Below are the code and all the weights of a small trained network. Each question names an input and a class and asks about switching units off, where a switched-off unit gives its printed mean instead of its output.

import numpy as np


def w(rows, s, z=0):
    codes = np.array(rows[::2]) - 128.0
    scale = np.full(codes.shape[1], s)
    scale[-1] = z or s
    return codes * scale


def f(y):
    return y / 2 * (1 + np.tanh(0.7978845608 * (y + 0.044715 * y**3)))


def log_softmax(a):
    a = a - a.max(-1, keepdims=True)
    return a - np.log(np.exp(a).sum(-1, keepdims=True))


def net(x, mask):
    res = np.array(x, float).reshape(1, 6) / 4 @ E
    y = f(res @ A[0][:, :-1].T + A[0][:, -1])
    res = res + np.where(mask, y, B[0][:, -1]) @ B[0][:, :-1]
    return log_softmax(res[-1] @ U[:, :-1].T + U[:, -1])


A, B = {}, {}
E = w([
[46,159,39,237,142],'x0',
[179,210,39,56,170],'x1',
[35,226,202,90,154],'x2',
[128,128,128,128,128],'x3',
[127,128,127,128,127],'x4',
[117,171,106,110,2],'x5',
],0.0057)
A[0] = w([
[176,106,180,60,126,100],'N1',
[99,71,198,182,84,47],'N2',
[177,97,101,155,117,54],'N3',
[111,144,102,160,128,36],'N4',
[88,133,80,154,137,60],'N5',
[136,107,142,141,224,9],'N6',
[126,158,116,115,31,18],'N7',
[66,188,175,104,153,64],'N8',
[186,107,181,61,131,107],'N9',
[166,116,172,84,120,83],'N10',
[134,109,139,138,211,8],'N11',
[159,95,97,139,119,33],'N12',
[98,141,90,170,137,100],'N13',
[171,181,62,80,158,40],'N14',
[91,173,168,115,142,70],'N15',
[96,76,192,174,102,37],'N16',
[138,125,123,131,128,82],'N17',
[71,189,185,112,156,47],'N18',
[161,111,167,78,121,96],'N19',
[175,71,87,147,115,65],'N20',
[112,153,102,102,19,6],'N21',
[120,145,150,129,131,47],'N22',
[93,143,80,184,142,108],'N23',
[126,136,121,143,130,113],'N24',
[105,152,155,120,140,5],'N25',
[171,188,58,79,173,34],'N26',
[106,77,198,184,100,15],'N27',
[184,86,93,155,113,51],'N28',
[82,142,65,190,153,106],'N29',
[86,140,70,181,146,112],'N30',
[79,177,172,109,148,63],'N31',
[159,171,70,88,154,21],'N32',
[140,98,140,140,228,2],'N33',
[130,107,144,135,226,21],'N34',
[140,107,111,133,125,51],'N35',
[172,79,89,146,116,74],'N36',
[191,67,86,154,110,92],'N37',
[157,101,105,142,121,43],'N38',
[134,104,139,138,222,11],'N39',
[125,134,130,126,122,41],'N40',
[167,112,171,77,121,104],'N41',
[96,142,87,173,138,92],'N42',
[124,167,105,114,9,19],'N43',
[171,117,169,86,121,100],'N44',
],0.012,0.0019)
B[0] = w([
[76,128,157,194,110,238],'N1',
[121,132,123,107,251,249],'N2',
[111,130,104,90,98,180],'N3',
[117,126,147,151,122,147],'N4',
[104,129,154,164,123,179],'N5',
[217,126,139,142,112,196],'N6',
[217,124,142,144,113,191],'N7',
[95,117,80,60,65,221],'N8',
[76,132,158,195,107,246],'N9',
[95,118,138,181,118,193],'N10',
[199,131,139,136,114,178],'N11',
[116,131,110,96,107,159],'N12',
[97,128,151,165,118,188],'N13',
[111,129,120,96,241,233],'N14',
[109,118,99,84,93,179],'N15',
[123,133,121,104,229,226],'N16',
[127,131,128,121,127,122],'N17',
[94,128,79,61,66,220],'N18',
[93,129,145,176,118,195],'N19',
[104,133,95,74,82,213],'N20',
[237,129,148,145,109,206],'N21',
[125,124,116,117,123,122],'N22',
[84,127,154,182,113,220],'N23',
[123,127,134,133,127,130],'N24',
[125,133,110,105,113,133],'N25',
[111,121,121,94,255,248],'N26',
[127,129,122,106,235,230],'N27',
[106,125,96,79,86,203],'N28',
[74,127,161,195,108,253],'N29',
[81,123,160,187,111,234],'N30',
[103,133,93,74,82,197],'N31',
[116,120,124,102,209,203],'N32',
[230,133,140,137,106,203],'N33',
[217,131,140,140,108,199],'N34',
[126,129,111,119,120,129],'N35',
[106,133,98,83,89,202],'N36',
[94,134,96,59,66,242],'N37',
[119,134,111,104,111,150],'N38',
[215,128,137,142,112,194],'N39',
[135,125,126,127,128,112],'N40',
[87,127,146,181,116,206],'N41',
[95,129,151,171,118,195],'N42',
[253,126,148,154,106,221],'N43',
[90,134,151,168,115,195],'N44',
],0.039,0.0045)
U = w([
[61,118,178,211,121,255],'0',
[117,116,120,96,253,11],'1',
[99,121,71,60,71,128],'2',
[238,121,157,152,118,137],'3',
],0.0077,0.00035)

Each question gives the input, the list of numbers given to net, and the class t.
The units are the neurons (one row each of A and B). Each row of codes is followed by its name. A weight is (code - 128) times the scale printed after its matrix; where a second scale follows, it is the last column's (A, B and U).
mask holds one flag per neuron, in row order. A switched-off neuron (its flag False) gives its mean, the last column of its row in B, instead of its output. The means were averaged over made-up inputs and are rounded, as every weight is.
A unit's drop is (log p(t) with every unit on - log p(t) with that unit switched off) / (log p(t) with every unit on - log p(t) with every unit switched off).
The circuit of an input: a set's keep is (log p(t) with only the set's units on - log p(t) with every unit switched off) / (log p(t) with every unit on - log p(t) with every unit switched off). Starting from the 12 units with the biggest drops (on a tie, the unit counted first), units are removed one at a time, each time the one whose removal leaves the highest keep (on an exact tie, the one counted first), for as long as the keep stays at least 0.8.
units of the circuit, in order: the units of the circuit, biggest drop first
top k neurons: the k neurons with the biggest drops, biggest first
drop of u: that unit's drop, to one decimal
input [-2,0,-3,-6,-4,0], class 2: top 3 neurons -> [N29, N30, N23]
input [-6,-4,3,8,-6,8], class 3: units of the circuit, in order -> [N43]
input [-7,3,-8,-3,5,-1], class 2: top 3 neurons -> [N37, N20, N28]
input [-8,8,-6,1,-4,-7], class 0: top 2 neurons -> [N9, N1]
input [3,-7,-2,7,5,-7], class 1: top 3 neurons -> [N2, N27, N16]
input [0,6,-2,-3,7,8], class 3: top 2 neurons -> [N43, N21]
input [-5,-6,-6,7,8,3], class 1: top 3 neurons -> [N2, N27, N16]
input [-6,-2,8,2,-7,-1], class 2: top 2 neurons -> [N18, N8]
input [-7,7,5,8,1,-3], class 0: top 4 neurons -> [N9, N1, N41, N2]
input [5,-7,-7,4,-6,-3], class 1: top 2 neurons -> [N2, N27]
input [-5,6,-7,8,-6,6], class 2: top 4 neurons -> [N37, N2, N20, N28]
input [-1,2,-8,6,3,-6], class 2: drop of N15 -> 0.0
input [6,-2,2,8,8,-7], class 3: drop of N9 -> 0.1
input [-2,-7,-8,0,-1,5], class 2: drop of N26 -> 0.3
input [6,-8,-6,6,7,6], class 1: units of the circuit, in order -> [N2]
